gifop: [139 146 182 141 161]
sif: [136 140 147 122 113]
Zaz: [137  87 164  60 118]
Felar: [140 136 112 122 147]
perm: [182 146 139 161 141]  gifop
perm: [113 136 140 147 122]  sif
perm: [112 122 136 140 147]  Felar

sarov: [135 128  76 128 129]
Zet: [128  76 128 135 129]
bakez: [124 122 144 140 130]
dokar: [125 144 140 122 130]
fir: [112 175 192 175 171]
sarov  [135 128  76 128 129]
perm: [124 144 130 122 140]  bakez
q: [135 128  76 128 129]  sarov
dokar  [125 144 140 122 130]
perm: [130 122 140 144 125]  dokar

febur: [131 132 126  86 108 133]
bakez: [117 127 125  66 106  93]
sif: [137 123 127  99 134 134]
Nif: [157 128 122 184 107 151]
Felar: [134 137 124 134  99 127]
gifop: [162 122 111 204 106 154]
Zaz: [162 122 111 204 101 120]
febur  [131 132 126  86 108 133]
perm: [127  99 134 124 137 134]  Felar

fir: [136 150  71 105 146 137 102 118 112]
sif: [130 134  77  88 144 135 126 146 112]
Zaz: [ 91 159  96 100 144 126 135 147 119]
back: [126 135 144]  sif
fir  [136 150  71 105 146 137 102 118 112]

pez: [126 111 129 114 110 125 136 109 119 108]
Felar: [137 151  89 141 123 125 132  82 124  88]
Zaz: [137 151  89 141 123 125 132 104 124  88]
fir: [146 133 114 125  77 126 129 134 111 154]
sarov: [126 111 129 114 110 125 136 109 133 150]
febur: [154 111 129 114 134 125 146 126 133  78]
gifop: [125 102  93 121 158 125  71  71  77 130]
q: [126 111 129 114 110 125 136 109 133 150]  sarov
back: [134 129]  fir
q: [126 111 129 114 110 125 136 109 119 108]  pez
Felar  [137 151  89 141 123 125 132  82 124  88]
perm: [108 119 109 136 125 110 114 129 111 126]  pez
perm: [ 78 133 126 146 125 134 114 129 111 154]  febur
perm: [154 111 134 129 126  77 125 114 133 146]  fir

sarov: [143 152 141 130]
pez: [135 177  86 126]
Nif: [141 152 142 130]
sif: [109 125 110 123]
gifop: [108 126 126  86]
fir: [ 94 124  96 109]
Zet: [114 120 108 126]
febur: [ 96  94 108 124]
perm: [ 94  96 109 124]  fir
pez  [135 177  86 126]
q: [135 177  86 126]  pez
perm: [130 141 152 143]  sarov
perm: [123 110 125 109]  sif
Zet  [114 120 108 126]
back: [109  96]  fir

Felar: [ 58  92 166 124 113 144 157]
Zet: [ 92 166 124 113 144 156 158]
febur: [132 137 190 127 129 112 172]
back: [158 156 144 113 124]  Zet
Felar  [ 58  92 166 124 113 144 157]
q: [ 92 166 124 113 144 156 158]  Zet
back: [157 144 113 124 166  92]  Felar
back: [172 112 129 127]  febur

sarov: [130 141 125 127 115 140 132 127 132 138 128 141 114 136 130 135 126 122
 117 134 123 124 126 134 135 126 133 141 127 118 130 135 119 118 139 125
 137 128 132 131 140 118 121]
bakez: [130 141 125 127 115 140 132 127 132 138 128 141 114 136 114 135 126 122
 117 134 123 124 126 134 135 126 133 141 127 118 130 135 119 118 139 125
 137 128 132 131 140 118 121]
Felar: [130 104  84 137 135 135 122 108 124 132 109 146 134 127 125 145  98 146
 116 142 112 158 118 120 119 131 137  96 161 150 126 123 133 119 130 141
 119 152 140 127 128 159 127]
gifop: [118 132 121 131 134 123 135 117 115 132 141 140 130 119 125 124 126 139
 141 129 136 140 126 114 127 128 137 138 141 122 125 135 128 126 132 127
 134 114 127 135 118 118 133]
sif: [130 141 125 127 115 140 132 127 132 138 128 141 114 136 130 135 126 122
 117 134 123 124 126 134 135 126 133 141 127 145 108 173 103 105 157 122
 120 129 150  99 150 158 127]
Zet: [118 104 111 118 116 144 118 161 117 136 165 120 100 125 137 125 127  92
 172 116 156 120 136 136 129 119 114 170 119 132 154 151 115 124 116 124
 118 116 138 126  99 128 159]
Zaz: [130 104  84 137 135 135 122 108 124 132 109 146 134 127 125 145  98 146
 116 142 112 158 118 120 119 131 137  96 161 150 121 148 134 128 151 146
 138 101 130 113 113 136 113]
sif  [130 141 125 127 115 140 132 127 132 138 128 141 114 136 130 135 126 122
 117 134 123 124 126 134 135 126 133 141 127 145 108 173 103 105 157 122
 120 129 150  99 150 158 127]
back: [118 135 127 114 134 127 132 126 128 135 125]  gifop
perm: [121 118 140 131 132 128 137 125 139 118 119 135 130 118 127 141 133 126
 135 134 126 124 123 134 117 122 126 135 114 136 114 141 128 138 132 127
 132 140 115 127 125 141 130]  bakez
sarov  [130 141 125 127 115 140 132 127 132 138 128 141 114 136 130 135 126 122
 117 134 123 124 126 134 135 126 133 141 127 118 130 135 119 118 139 125
 137 128 132 131 140 118 121]
gifop  [118 132 121 131 134 123 135 117 115 132 141 140 130 119 125 124 126 139
 141 129 136 140 126 114 127 128 137 138 141 122 125 135 128 126 132 127
 134 114 127 135 118 118 133]

sif: [126  99  90 120]
Felar: [142 189 135 120]
sarov: [137 140  66  62]
Zaz: [126  99 120  89]
gifop: [126  99 145 126]
Felar  [142 189 135 120]
back: [ 66 140 137]  sarov
Zaz  [126  99 120  89]
perm: [126 120  90  99]  sif

dokar: [123 134 127 141 137 131 136 124 130 132 134 125 119 127 135 167 147 127
 128 126 124 126 122 120 131 128 124 132 140 129 142 135 126 129 136 130
 146 126 132 137 121 123]
fir: [114 139 129 125 122 122 149 130 133 123 132 128 127 115 133 105 150 134
 126 121 126 136 127 160 128 122 128 115 130 128 153 147 125 136 113 113
 121 140 127 106 131 121]
pez: [120 192 119 141 157 170 130 147 124 133 125 127 127 140 124 156 108 122
 131 134 129 120 128  96 128 134 127 140 128 128 107 112 130 120 141 139
 138 117 130 150 123 135]
gifop: [140 126 124 136 127 124 126 135 167 130 135 124 134 121 128 127 131 123
 132 137 130 134 127 147 137 141 142 123 128 126 132 125 122 129 136 126
 146 120 131 132 128 119]
febur: [118  88 134 136 131  92 139 122 132 131 138 120 111 117 140 178 167 133
 128 121 121 130 114 139 129 126 122 122 149 130 166 155 122 135 123 108
 162 133 133 122 113 120]
Nif: [139  89 134 100 101 102 113 129 126 119 120 133 142 123 119  49 103 132
 126 129 133 135 138 156 123 124 136 115 108 126 113 124 130 130 107 116
  94 137 120 102 138 135]
sif: [122 107 131  98 131 108 133 127 129 129 133 123 118 122 134 154 147 131
 128 125 124 129 120 134 128 127 125 124 139 129 148 142 125 132 125 116
 147 131 131 124 119 125]
Zaz: [124 166 123 133 144 153 127 143 124 130 125 128 129 135 125 137 111 125
 130 132 129 123 129 110 127 132 129 134 125 127 111 116 130 123 134 134
 132 122 128 139 125 134]
bakez: [118  85 135 124 129  85 131 134 129 127 133 120 116 117 134 150 145 134
 129 124 123 132 117 145 126 127 125 117 139 129 154 151 123 134 114  99
 153 135 130 113 112 128]
sarov: [123 160 138  99 137 125 122 131 124 129 108 181 147 134 129 114 129 128
 133 119 130 116 151 130 122 133 111 101 122 129 164 132 159 123 111 138
 133 131 137 119 138 123]
perm: [119 120 121 122 123 123 124 124 124 125 126 126 126 126 127 127 127 128
 128 128 129 130 130 131 131 132 132 132 134 134 135 135 136 136 137 137
 140 141 142 146 147 167]  gifop
perm: [146 126 132 137 121 123 123 134 127 141 137 131 136 124 130 132 134 125
 119 127 135 167 147 127 128 126 124 126 122 120 131 128 124 132 140 129
 142 135 126 129 136 130]  dokar
perm: [119 120 121 122 123 123 124 124 124 125 126 126 126 126 127 127 127 128
 128 129 129 130 130 131 131 132 132 132 134 134 135 135 136 136 137 137
 140 141 142 146 147 167]  dokar
back: [141 120 130 112 107 128]  pez
bakez  [118  85 135 124 129  85 131 134 129 127 133 120 116 117 134 150 145 134
 129 124 123 132 117 145 126 127 125 117 139 129 154 151 123 134 114  99
 153 135 130 113 112 128]
back: [130 149 122 122 126 129 139 114]  febur

pez: [193 149  87 148 126 100 143 171 104  83  83 137 182  97 121]
dokar: [ 82 128  60 173 154 157 149 119 139 133 159 144 100 133 106]
febur: [193 149  87 148 126 100 143 171 104 160  83 137 182  97 121]
febur  [193 149  87 148 126 100 143 171 104 160  83 137 182  97 121]
pez  [193 149  87 148 126 100 143 171 104  83  83 137 182  97 121]

Felar: [138 103 120 172  71  97 122 124]
Nif: [138 122 120 172  97 124  71 102]
sif: [ 97 124 119 138  71 103 122 172]
Felar  [138 103 120 172  71  97 122 124]
perm: [122  97 103 124  71 138 120 172]  Felar
sif  [ 97 124 119 138  71 103 122 172]
perm: [172  71  97 122 124 138 103 120]  Felar

